Below is a small trained network, with its code and all its weights. Each question gives an input and a target symbol and asks what happens when units are switched off, that is, made to give their printed mean instead of their output.

import numpy as np


def w(rows, s, z=0):
    codes = np.array(rows[::2]) - 128.0
    scale = np.full(codes.shape[1], s)
    scale[-1] = z or s
    return codes * scale


def f(y):
    return np.maximum(y, 0)


def softmax(a):
    e = np.exp(a - a.max(-1, keepdims=True))
    return e / e.sum(-1, keepdims=True)


def log_softmax(a):
    a = a - a.max(-1, keepdims=True)
    return a - np.log(np.exp(a).sum(-1, keepdims=True))


def net(x, mask):
    ids = ['αβδεζηθλμξστφω'.index(c) for c in x.split()]
    T = len(ids)
    res = E[ids] + P[:T]
    r = res
    for j in range(2):
        rows = slice(3 * j, 3 * j + 3)
        q, k, v = (r @ M[0][rows].T for M in (Q, K, V))
        z = softmax(np.where(np.tri(T) > 0, q @ k.T / 3**0.5, -1e9)) @ v
        o = O[0][rows]
        res = res + np.where(mask[j], z, o[:, -1]) @ o[:, :-1]
    y = f(res @ A[0][:, :-1].T + A[0][:, -1])
    res = res + np.where(mask[2:18], y, B[0][:, -1]) @ B[0][:, :-1]
    return log_softmax(res[-1] @ U[:, :-1].T + U[:, -1])


Q, K, V, O, A, B = {}, {}, {}, {}, {}, {}
E = w([
[49,126,104,121],'α',
[104,111,175,143],'β',
[115,108,183,141],'δ',
[166,185,165,66],'ε',
[87,45,72,125],'ζ',
[106,103,179,146],'η',
[159,138,70,41],'θ',
[87,74,181,159],'λ',
[150,107,202,152],'μ',
[181,56,88,145],'ξ',
[180,101,189,106],'σ',
[144,203,194,8],'τ',
[90,125,208,156],'φ',
[67,175,107,61],'ω',
],0.018)
P = w([
[118,95,139,196],'0',
[55,85,172,109],'1',
[66,90,163,83],'2',
[60,93,148,70],'3',
[57,91,125,46],'4',
[57,99,123,34],'5',
[57,82,106,44],'6',
[47,81,95,41],'7',
[51,94,61,2],'8',
[47,80,72,46],'9',
[81,98,120,67],'10',
],0.0043)
Q[0] = w([
[254,144,154,117],'H0',
[92,93,28,10],'H0',
[36,46,188,24],'H0',
[90,220,81,117],'H1',
[150,143,41,163],'H1',
[85,31,144,103],'H1',
],0.0089)
K[0] = w([
[188,111,184,102],'H0',
[164,121,82,121],'H0',
[139,168,63,36],'H0',
[168,133,248,134],'H1',
[162,107,227,188],'H1',
[144,77,85,112],'H1',
],0.013)
V[0] = w([
[130,26,143,238],'H0',
[229,36,159,36],'H0',
[64,98,128,208],'H0',
[208,53,14,118],'H1',
[107,200,242,112],'H1',
[22,105,1,12],'H1',
],0.008)
O[0] = w([
[108,31,72,72,1],'H0',
[189,107,74,129,249],'H0',
[28,113,142,135,44],'H0',
[163,140,94,19,115],'H1',
[174,105,136,213,136],'H1',
[131,171,2,131,249],'H1',
],0.0081,0.0053)
A[0] = w([
[95,80,76,107,32],'N0',
[171,100,104,106,253],'N1',
[43,164,134,176,202],'N2',
[173,80,145,80,126],'N3',
[114,143,60,31,46],'N4',
[152,56,190,142,43],'N5',
[46,68,135,133,83],'N6',
[123,196,160,41,152],'N7',
[179,163,138,85,145],'N8',
[137,142,238,193,104],'N9',
[134,63,173,87,23],'N10',
[179,191,78,69,99],'N11',
[9,41,130,113,142],'N12',
[196,84,76,139,253],'N13',
[118,1,159,107,107],'N14',
[208,137,134,77,193],'N15',
],0.0091,0.0025)
B[0] = w([
[194,102,85,172,165],'N0',
[29,195,150,97,201],'N1',
[90,190,162,86,185],'N2',
[127,190,94,125,176],'N3',
[195,86,103,203,228],'N4',
[246,141,156,139,188],'N5',
[80,45,91,184,180],'N6',
[175,119,10,129,198],'N7',
[102,88,118,180,207],'N8',
[188,193,112,115,240],'N9',
[129,163,161,14,166],'N10',
[139,52,171,160,254],'N11',
[94,100,94,165,211],'N12',
[3,238,196,67,215],'N13',
[121,72,135,26,204],'N14',
[81,110,156,159,235],'N15',
],0.0064,0.0084)
U = w([
[103,148,162,39,26],'α',
[2,139,134,153,196],'β',
[87,54,151,150,44],'δ',
[108,93,144,141,32],'ε',
[164,66,133,122,23],'ζ',
[73,133,95,32,189],'η',
[127,106,48,142,176],'θ',
[149,129,123,191,166],'λ',
[90,93,149,149,113],'μ',
[101,81,150,145,65],'ξ',
[47,216,111,108,157],'σ',
[128,120,155,159,251],'τ',
[77,95,182,166,127],'φ',
[99,141,109,125,115],'ω',
],0.0083,0.0027)

Each question gives the input, a string of symbols that net reads in full, and the target symbol t.
The units are the heads (3 rows each of Q, K, V and O) and the neurons (one row each of A and B). Each row of codes is followed by its name. A weight is (code - 128) times the scale printed after its matrix; where a second scale follows, it is the last column's (O, A, B and U).
mask holds one flag per unit, heads first, then neurons. A switched-off unit (its flag False) gives its mean, the last column of its rows in O or B, instead of its output. The means were averaged over made-up inputs and are rounded, as every weight is.
A unit's drop is (log p(t) with every unit on - log p(t) with that unit switched off) / (log p(t) with every unit on - log p(t) with every unit switched off).
The circuit of an input: a set's keep is (log p(t) with only the set's units on - log p(t) with every unit switched off) / (log p(t) with every unit on - log p(t) with every unit switched off). Starting from the 12 units with the biggest drops (on a tie, the unit counted first), units are removed one at a time, each time the one whose removal leaves the highest keep (on an exact tie, the one counted first), for as long as the keep stays at least 0.8.
units of the circuit, in order: the units of the circuit, biggest drop first
most important unit: the unit with the biggest drop
top k neurons: the k neurons with the biggest drops, biggest first
heads that matter: for each layer, one digit per head in row order, 1 if its drop is at least 0.15 and else 0, layers parted by /
drop of u: that unit's drop, to one decimal
input δ σ τ τ τ η, target λ: heads that matter	11
input α φ η σ β, target β: most important unit	H0
input ε β ξ α β ζ λ ζ φ σ σ, target θ: units of the circuit, in order	H1, N4
input τ σ φ τ φ, target λ: units of the circuit, in order	H1, H0, N9
input ξ φ σ μ λ λ α φ, target β: heads that matter	10
input σ δ φ τ σ δ, target λ: heads that matter	11
input ξ ω φ ω σ δ, target σ: units of the circuit, in order	H0, N11, H1
input ζ μ μ, target θ: top 3 neurons	N4, N7, N0
input θ η σ ω λ σ φ, target σ: heads that matter	10
input ξ σ λ σ σ σ, target η: units of the circuit, in order	H1, H0, N10
input φ λ ζ, target θ: units of the circuit, in order	H1, N4, N0
input ξ σ σ ε λ φ ζ δ, target θ: units of the circuit, in order	H1, N4, N7
input φ ξ φ λ λ, target η: top 2 neurons	N14, N10
input σ α σ η λ, target β: most important unit	H0
input ω α φ λ, target β: units of the circuit, in order	H0, H1
input η τ β β σ η σ λ ω φ, target σ: units of the circuit, in order	H0, N2, H1
input τ σ σ, target λ: top 2 neurons	N9, N5
input σ σ ω σ σ λ, target σ: top 2 neurons	N2, N11
input λ ζ σ η, target θ: top 2 neurons	N4, N0
input λ η σ σ φ σ σ σ ξ η, target η: units of the circuit, in order	H1
input θ θ θ, target θ: top 2 neurons	N4, N7
input ζ ζ δ, target θ: drop of H1	0.9
input σ α ω β, target σ: drop of N2	0.3
input σ λ μ σ η ε λ τ σ δ, target λ: drop of N5	0.0
input σ α α β μ η, target β: drop of N2	0.1
